Below is a small trained network, with its code and all its weights. Each question gives an input and a target symbol and asks what happens when units are switched off, that is, made to give their printed mean instead of their output.

import numpy as np


def w(rows, s, z=0):
    codes = np.array(rows[::2]) - 128.0
    scale = np.full(codes.shape[1], s)
    scale[-1] = z or s
    return codes * scale


def f(y):
    return y / 2 * (1 + np.tanh(0.7978845608 * (y + 0.044715 * y**3)))


def softmax(a):
    e = np.exp(a - a.max(-1, keepdims=True))
    return e / e.sum(-1, keepdims=True)


def log_softmax(a):
    a = a - a.max(-1, keepdims=True)
    return a - np.log(np.exp(a).sum(-1, keepdims=True))


def net(x, mask):
    ids = ['ΓΔεζηλξ'.index(c) for c in x.split()]
    T = len(ids)
    res = E[ids] + P[:T]
    u = 0
    for l in range(2):
        q, k, v = (res @ M[l].T for M in (Q, K, V))
        z = softmax(np.where(np.tri(T) > 0, q @ k.T / 4**0.5, -1e9)) @ v
        res = res + np.where(mask[u], z, O[l][:, -1]) @ O[l][:, :-1]
        u += 1
        y = f(res @ A[l][:, :-1].T + A[l][:, -1])
        res = res + np.where(mask[u : u + 8], y, B[l][:, -1]) @ B[l][:, :-1]
        u += 8
    return log_softmax(res[-1] @ U[:, :-1].T + U[:, -1])


Q, K, V, O, A, B = {}, {}, {}, {}, {}, {}
E = w([
[108,165,168],'Γ',
[19,146,215],'Δ',
[48,241,42],'ε',
[235,28,87],'ζ',
[9,202,88],'η',
[252,194,87],'λ',
[136,159,70],'ξ',
],0.013)
P = w([
[183,110,52],'0',
[92,2,89],'1',
[21,152,178],'2',
[201,134,111],'3',
[105,84,87],'4',
[111,135,136],'5',
],0.012)
Q[0] = w([
[57,136,251],'0.h1',
[156,7,2],'0.h1',
[170,97,228],'0.h1',
[77,9,56],'0.h1',
],0.0074)
K[0] = w([
[141,101,3],'0.h1',
[97,2,142],'0.h1',
[120,117,226],'0.h1',
[80,155,166],'0.h1',
],0.008)
V[0] = w([
[137,44,165],'0.h1',
[199,248,96],'0.h1',
[173,114,250],'0.h1',
[2,160,134],'0.h1',
],0.0076)
O[0] = w([
[71,167,121,83],'0.h1',
[126,25,238,163],'0.h1',
[168,209,254,1],'0.h1',
[63,130,116,139],'0.h1',
],0.0059,0.0065)
A[0] = w([
[178,176,87,105],'0.n1',
[155,123,190,168],'0.n2',
[254,34,171,81],'0.n3',
[75,219,212,67],'0.n4',
[80,149,205,68],'0.n5',
[233,77,36,253],'0.n6',
[81,82,96,147],'0.n7',
[189,102,70,111],'0.n8',
],0.0098,0.004)
B[0] = w([
[223,48,177,143],'0.n1',
[2,167,164,127],'0.n2',
[83,122,193,179],'0.n3',
[174,164,56,137],'0.n4',
[179,149,69,133],'0.n5',
[153,111,93,254],'0.n6',
[50,104,66,198],'0.n7',
[248,174,100,178],'0.n8',
],0.0085,0.011)
Q[1] = w([
[86,167,117],'1.h1',
[160,42,111],'1.h1',
[71,106,1],'1.h1',
[127,174,93],'1.h1',
],0.0097)
K[1] = w([
[179,228,53],'1.h1',
[170,115,34],'1.h1',
[22,189,254],'1.h1',
[84,65,183],'1.h1',
],0.0076)
V[1] = w([
[62,44,99],'1.h1',
[193,194,106],'1.h1',
[28,254,26],'1.h1',
[80,54,36],'1.h1',
],0.0043)
O[1] = w([
[39,107,132,204],'1.h1',
[54,140,2,106],'1.h1',
[130,139,113,227],'1.h1',
[169,92,121,255],'1.h1',
],0.0091,0.0079)
A[1] = w([
[154,149,82,241],'1.n1',
[87,108,122,39],'1.n2',
[37,84,99,121],'1.n3',
[134,124,9,208],'1.n4',
[84,68,88,192],'1.n5',
[192,131,89,1],'1.n6',
[123,118,106,106],'1.n7',
[41,143,162,60],'1.n8',
],0.014,0.0029)
B[1] = w([
[92,164,211,171],'1.n1',
[178,85,114,155],'1.n2',
[211,118,123,219],'1.n3',
[89,115,122,252],'1.n4',
[161,254,169,213],'1.n5',
[59,102,140,175],'1.n6',
[71,139,106,148],'1.n7',
[102,15,146,163],'1.n8',
],0.0081,0.025)
U = w([
[181,177,168,172],'Γ',
[247,135,185,49],'Δ',
[205,253,138,143],'ε',
[70,144,157,89],'ζ',
[197,88,59,99],'η',
[118,146,206,254],'λ',
[99,211,147,91],'ξ',
],0.011,0.005)

Each question gives the input, a string of symbols that net reads in full, and the target symbol t.
The units are the heads (4 rows each of Q, K, V and O) and the neurons (one row each of A and B). Each row of codes is followed by its name. A weight is (code - 128) times the scale printed after its matrix; where a second scale follows, it is the last column's (O, A, B and U).
mask holds one flag per unit, layer by layer, with each layer's heads first. A switched-off unit (its flag False) gives its mean, the last column of its rows in O or B, instead of its output. The means were averaged over made-up inputs and are rounded, as every weight is.
A unit's drop is (log p(t) with every unit on - log p(t) with that unit switched off) / (log p(t) with every unit on - log p(t) with every unit switched off).
The circuit of an input: a set's keep is (log p(t) with only the set's units on - log p(t) with every unit switched off) / (log p(t) with every unit on - log p(t) with every unit switched off). Starting from the 12 units with the biggest drops (on a tie, the unit counted first), units are removed one at a time, each time the one whose removal leaves the highest keep (on an exact tie, the one counted first), for as long as the keep stays at least 0.8.
circuit, biggest first: the units of the circuit, biggest drop first
top k neurons: the k neurons with the biggest drops, biggest first
top k neurons in layer l: the k neurons of layer l with the biggest drops, biggest first
drop of u: that unit's drop, to one decimal
input ζ η Δ η λ, target λ: circuit, biggest first : 1.n1, 1.n3
input η η η ζ ξ, target ξ: top 3 neurons : 1.n4, 1.n5, 0.n3
input Δ η Γ ξ, target λ: top 4 neurons in layer 1 : 1.n3, 1.n1, 1.n6, 1.n5
input ζ η Δ, target ξ: top neuron : 0.n4
input η η η ξ, target ζ: top 3 neurons in layer 1 : 1.n3, 1.n6, 1.n1
input ε ζ η Γ η, target η: circuit, biggest first : 1.n3, 0.h1
input η Δ Δ η ζ, target ζ: circuit, biggest first : 1.n3, 0.h1, 1.n4
input η λ η η ε, target ε: top 3 neurons in layer 1 : 1.n5, 1.n3, 1.n6
input η ε ξ, target η: circuit, biggest first : 1.n1, 1.n3, 0.h1
input η η λ ε ζ, target ζ: top 2 neurons in layer 1 : 1.n6, 1.n3
input η ζ ζ ε, target ζ: top 2 neurons : 1.n3, 1.n5
input ξ λ η η ε, target ε: top 3 neurons : 1.n5, 1.n3, 1.n6
input ε η η, target Δ: top 2 neurons in layer 1 : 1.n3, 1.n5
input λ ε Δ ξ, target λ: top 4 neurons : 1.n3, 1.n5, 1.n1, 1.n6
input η η η, target η: top neuron : 1.n3
input λ ξ η η ζ ζ, target λ: top 3 neurons in layer 1 : 1.n3, 1.n1, 1.n6
input η Δ ε, target η: top 2 neurons in layer 0 : 0.n8, 0.n7
input ε λ ξ, target Δ: top 2 neurons : 1.n3, 0.n8
input η Γ λ ζ Δ, target Δ: top 3 neurons in layer 1 : 1.n3, 1.n4, 1.n6
input ε λ Γ, target Δ: top neuron in layer 0 : 0.n8
input ζ η λ λ ξ, target ξ: top 2 neurons in layer 0 : 0.n3, 0.n2
input η Γ ε, target η: drop of 1.n3 : 0.6
